Below is a small trained network, with its code and all its weights. Each question gives an input and a class and asks what happens when units are switched off, that is, made to give their printed mean instead of their output.

import numpy as np


def w(rows, s, z=0):
    codes = np.array(rows[::2]) - 128.0
    scale = np.full(codes.shape[1], s)
    scale[-1] = z or s
    return codes * scale


def f(y):
    return y / 2 * (1 + np.tanh(0.7978845608 * (y + 0.044715 * y**3)))


def log_softmax(a):
    a = a - a.max(-1, keepdims=True)
    return a - np.log(np.exp(a).sum(-1, keepdims=True))


def net(x, mask):
    res = np.array(x, float).reshape(1, 5) / 4 @ E
    y = f(res @ A[0][:, :-1].T + A[0][:, -1])
    res = res + np.where(mask, y, B[0][:, -1]) @ B[0][:, :-1]
    return log_softmax(res[-1] @ U[:, :-1].T + U[:, -1])


A, B = {}, {}
E = w([
[193,110,200,86,146,121,170,96,215,254],'x0',
[149,239,209,200,96,135,155,121,91,119],'x1',
[148,103,158,171,50,187,169,249,181,118],'x2',
[165,106,133,199,222,191,92,199,54,183],'x3',
[49,150,146,246,217,44,81,87,215,82],'x4',
],0.01)
A[0] = w([
[143,74,157,231,163,90,83,122,148,132,184],'N1',
[69,170,62,153,110,171,82,155,103,48,75],'N2',
[125,187,101,94,194,103,85,46,83,193,197],'N3',
[93,134,125,127,84,154,165,174,199,130,119],'N4',
[168,209,191,175,130,189,144,112,66,130,220],'N5',
[155,169,132,103,67,86,136,110,212,55,74],'N6',
[123,2,100,117,147,135,101,142,151,123,52],'N7',
[92,139,134,136,158,88,118,127,190,98,75],'N8',
[140,107,144,166,68,145,100,181,183,115,20],'N9',
[174,93,247,128,152,146,109,75,223,206,69],'N10',
[185,133,100,56,78,150,152,146,38,152,83],'N11',
[151,80,165,177,136,158,128,213,173,118,254],'N12',
[73,76,22,69,192,185,148,161,125,161,140],'N13',
],0.0097,0.0045)
B[0] = w([
[47,104,173,67,130,211,110,178,139,84,220],'N1',
[155,39,133,211,118,61,123,38,165,162,223],'N2',
[206,153,113,85,101,110,93,165,73,30,244],'N3',
[165,140,105,108,152,80,128,163,73,92,180],'N4',
[87,180,80,105,43,135,115,147,188,183,236],'N5',
[94,104,42,81,145,250,74,140,140,161,199],'N6',
[100,205,135,104,16,91,203,135,166,201,190],'N7',
[80,177,220,121,160,167,140,148,105,101,185],'N8',
[120,179,172,110,153,16,205,80,30,79,168],'N9',
[147,53,117,198,49,105,87,46,152,82,251],'N10',
[94,87,255,169,213,177,127,127,150,82,240],'N11',
[172,131,92,94,103,154,110,172,49,56,220],'N12',
[111,179,147,142,44,148,72,114,111,174,229],'N13',
],0.009,0.013)
U = w([
[71,111,254,99,173,151,135,116,137,120,80],'0',
[159,37,110,236,99,56,131,53,144,132,100],'1',
[174,173,108,66,134,58,134,113,34,82,84],'2',
[79,244,132,110,55,102,146,103,175,192,114],'3',
[130,106,50,94,142,203,87,134,118,155,252],'4',
[155,129,75,110,170,133,131,140,144,137,180],'5',
[126,159,107,132,210,87,228,89,140,216,84],'6',
],0.011)

Each question gives the input, the list of numbers given to net, and the class t.
The units are the neurons (one row each of A and B). Each row of codes is followed by its name. A weight is (code - 128) times the scale printed after its matrix; where a second scale follows, it is the last column's (A, B and U).
mask holds one flag per neuron, in row order. A switched-off neuron (its flag False) gives its mean, the last column of its row in B, instead of its output. The means were averaged over made-up inputs and are rounded, as every weight is.
A unit's drop is (log p(t) with every unit on - log p(t) with that unit switched off) / (log p(t) with every unit on - log p(t) with every unit switched off).
The circuit of an input: a set's keep is (log p(t) with only the set's units on - log p(t) with every unit switched off) / (log p(t) with every unit on - log p(t) with every unit switched off). Starting from the 12 units with the biggest drops (on a tie, the unit counted first), units are removed one at a time, each time the one whose removal leaves the highest keep (on an exact tie, the one counted first), for as long as the keep stays at least 0.8.
units of the circuit, in order: the units of the circuit, biggest drop first
unit that matters most: the unit with the biggest drop
k most important neurons: the k neurons with the biggest drops, biggest first
drop when u is switched off: that unit's drop, to one decimal
input [-4,2,8,6,-7], class 2: unit that matters most	N12
input [-1,-2,-1,-5,-5], class 0: 3 most important neurons	N11; N5; N12
input [6,2,6,-5,-4], class 1: 2 most important neurons	N10; N3
input [-7,-4,-8,2,8], class 0: 2 most important neurons	N1; N8
input [8,3,-7,5,-4], class 1: 2 most important neurons	N10; N12
input [-6,7,3,6,1], class 3: 2 most important neurons	N5; N10
input [1,0,0,-4,2], class 4: 3 most important neurons	N11; N6; N7
input [-8,5,-7,-8,-8], class 0: 2 most important neurons	N11; N10
input [6,-7,-4,0,4], class 3: 2 most important neurons	N7; N2
input [1,-3,3,4,5], class 0: 4 most important neurons	N1; N6; N5; N3
input [-3,-6,3,-1,-1], class 3: 2 most important neurons	N7; N10
input [-4,-5,-2,3,1], class 3: units of the circuit, in order	N7; N13
input [8,-4,-2,4,3], class 1: drop when N10 is switched off	4.6
input [2,-4,5,-1,7], class 0: unit that matters most	N1
input [0,5,2,-7,-6], class 4: drop when N6 is switched off	1.2
input [-2,4,2,-5,4], class 4: drop when N6 is switched off	1.0
